Here is a tiny trained network, its code and every weight. The questions are about switching its units off for an input and a target symbol, where a switched-off unit gives its printed mean instead of its output.

import numpy as np


def w(rows, s, z=0):
    codes = np.array(rows[::2]) - 128.0
    scale = np.full(codes.shape[1], s)
    scale[-1] = z or s
    return codes * scale


def f(y):
    return np.maximum(y, 0)


def softmax(a):
    e = np.exp(a - a.max(-1, keepdims=True))
    return e / e.sum(-1, keepdims=True)


def log_softmax(a):
    a = a - a.max(-1, keepdims=True)
    return a - np.log(np.exp(a).sum(-1, keepdims=True))


def net(x, mask):
    ids = ['αβγδεζημξστφψ'.index(c) for c in x.split()]
    T = len(ids)
    res = E[ids] + P[:T]
    r = res
    for j in range(3):
        rows = slice(4 * j, 4 * j + 4)
        q, k, v = (r @ M[0][rows].T for M in (Q, K, V))
        z = softmax(np.where(np.tri(T) > 0, q @ k.T / 4**0.5, -1e9)) @ v
        o = O[0][rows]
        res = res + np.where(mask[j], z, o[:, -1]) @ o[:, :-1]
    y = f(res @ A[0][:, :-1].T + A[0][:, -1])
    res = res + np.where(mask[3:11], y, B[0][:, -1]) @ B[0][:, :-1]
    return log_softmax(res[-1] @ U[:, :-1].T + U[:, -1])


Q, K, V, O, A, B = {}, {}, {}, {}, {}, {}
E = w([
[69,184,121],'α',
[123,54,144],'β',
[77,208,249],'γ',
[117,59,82],'δ',
[93,114,106],'ε',
[81,141,60],'ζ',
[151,16,202],'η',
[151,120,194],'μ',
[150,130,193],'ξ',
[94,119,158],'σ',
[199,225,10],'τ',
[77,173,190],'φ',
[144,56,254],'ψ',
],0.0095)
P = w([
[9,61,148],'0',
[159,134,72],'1',
[84,83,226],'2',
[155,134,68],'3',
[79,93,240],'4',
[156,134,67],'5',
],0.012)
Q[0] = w([
[97,117,93],'h1',
[144,131,112],'h1',
[99,182,122],'h1',
[141,102,107],'h1',
[122,120,168],'h2',
[63,58,148],'h2',
[2,139,138],'h2',
[50,69,100],'h2',
[144,136,132],'h3',
[175,151,112],'h3',
[99,114,115],'h3',
[156,145,135],'h3',
],0.033)
K[0] = w([
[94,112,102],'h1',
[140,127,110],'h1',
[107,183,121],'h1',
[133,96,109],'h1',
[127,121,168],'h2',
[62,56,130],'h2',
[3,140,117],'h2',
[43,65,79],'h2',
[136,133,120],'h3',
[180,138,137],'h3',
[123,118,149],'h3',
[146,134,116],'h3',
],0.034)
V[0] = w([
[159,81,143],'h1',
[156,172,196],'h1',
[126,115,122],'h1',
[158,77,140],'h1',
[114,80,64],'h2',
[190,139,235],'h2',
[185,9,111],'h2',
[70,164,69],'h2',
[111,77,132],'h3',
[70,162,158],'h3',
[71,123,99],'h3',
[80,102,118],'h3',
],0.013)
O[0] = w([
[110,161,115,157],'h1',
[117,106,75,146],'h1',
[124,137,134,136],'h1',
[110,165,119,159],'h1',
[74,93,97,160],'h2',
[206,116,183,87],'h2',
[109,7,136,153],'h2',
[80,183,85,144],'h2',
[185,106,112,240],'h3',
[181,148,141,248],'h3',
[184,147,89,221],'h3',
[196,129,99,255],'h3',
],0.016,0.0053)
A[0] = w([
[138,223,106,116],'n1',
[116,88,67,111],'n2',
[104,95,38,11],'n3',
[164,143,25,171],'n4',
[137,142,246,131],'n5',
[102,134,144,106],'n6',
[75,157,26,64],'n7',
[46,151,133,129],'n8',
],0.011,0.012)
B[0] = w([
[183,71,174,225],'n1',
[75,100,147,169],'n2',
[249,32,66,153],'n3',
[11,159,151,253],'n4',
[126,175,77,172],'n5',
[118,144,122,128],'n6',
[232,208,106,191],'n7',
[80,94,179,147],'n8',
],0.02,0.014)
U = w([
[143,236,158,68],'α',
[69,97,131,145],'β',
[224,136,255,2],'γ',
[147,110,63,107],'δ',
[85,194,54,160],'ε',
[179,191,59,74],'ζ',
[163,50,216,39],'η',
[148,131,144,223],'μ',
[135,141,139,244],'ξ',
[37,181,132,131],'σ',
[217,174,132,94],'τ',
[100,138,253,207],'φ',
[236,91,152,173],'ψ',
],0.0075,0.0064)

Each question gives the input, a string of symbols that net reads in full, and the target symbol t.
The units are the heads (4 rows each of Q, K, V and O) and the neurons (one row each of A and B). Each row of codes is followed by its name. A weight is (code - 128) times the scale printed after its matrix; where a second scale follows, it is the last column's (O, A, B and U).
mask holds one flag per unit, heads first, then neurons. A switched-off unit (its flag False) gives its mean, the last column of its rows in O or B, instead of its output. The means were averaged over made-up inputs and are rounded, as every weight is.
A unit's drop is (log p(t) with every unit on - log p(t) with that unit switched off) / (log p(t) with every unit on - log p(t) with every unit switched off).
The circuit of an input: a set's keep is (log p(t) with only the set's units on - log p(t) with every unit switched off) / (log p(t) with every unit on - log p(t) with every unit switched off). Starting from all 11 units, units are removed one at a time, each time the one whose removal leaves the highest keep (on an exact tie, the one counted first), for as long as the keep stays at least 0.8.
circuit, biggest first: the units of the circuit, biggest drop first
most important unit: the unit with the biggest drop
top k neurons: the k neurons with the biggest drops, biggest first
which heads matter: for each layer, one digit per head in row order, 1 if its drop is at least 0.15 and else 0, layers parted by /
input α γ β β ψ, target α: which heads matter => 110
input ζ γ σ ψ φ δ, target δ: top neuron => (n3)
input ζ φ μ φ ψ, target ζ: circuit, biggest first => (n7 h2)
input β δ ψ ε σ, target β: which heads matter => 010
input φ φ β, target φ: top 3 neurons => (n4 n1 n7)
input α γ η σ φ, target α: top 2 neurons => (n7 n4)
input ζ α φ, target ζ: top 2 neurons => (n7 n3)
input δ ψ ε, target δ: which heads matter => 011
input σ ξ σ ψ ζ, target σ: top 3 neurons => (n4 n3 n1)
input β μ η σ α, target β: which heads matter => 010
input τ ψ ξ, target τ: circuit, biggest first => (h2 n5)
input β γ σ, target β: top 2 neurons => (n1 n7)
input β γ ζ γ φ, target β: which heads matter => 110
input η ψ α, target η: top 3 neurons => (n4 n7 n5)
input ψ ψ ψ δ γ α, target α: most important unit => n7
input τ φ α ψ σ, target τ: which heads matter => 010
input β φ ε, target β: top 3 neurons => (n7 n1 n2)
input δ α γ, target δ: circuit, biggest first => (n3 h2 h1)
input α α τ ε ζ, target α: circuit, biggest first => (h2 n4 n7)
input ψ η γ, target ψ: most important unit => h2
input ψ α ε τ η, target ψ: which heads matter => 011
input α δ γ ζ δ, target α: circuit, biggest first => (h2 n7 n4)
input δ β τ η β, target δ: circuit, biggest first => (n3 h2)
input φ φ δ, target φ: top 3 neurons => (n4 n1 n7)
input ψ ε δ, target ψ: circuit, biggest first => (h2 n4)
input δ τ α, target δ: top 2 neurons => (n3 n7)
input ψ μ ξ, target ψ: most important unit => h2
input ψ β ζ δ, target δ: top 2 neurons => (n3 n7)
input γ φ τ τ δ, target γ: circuit, biggest first => (h2 n1)
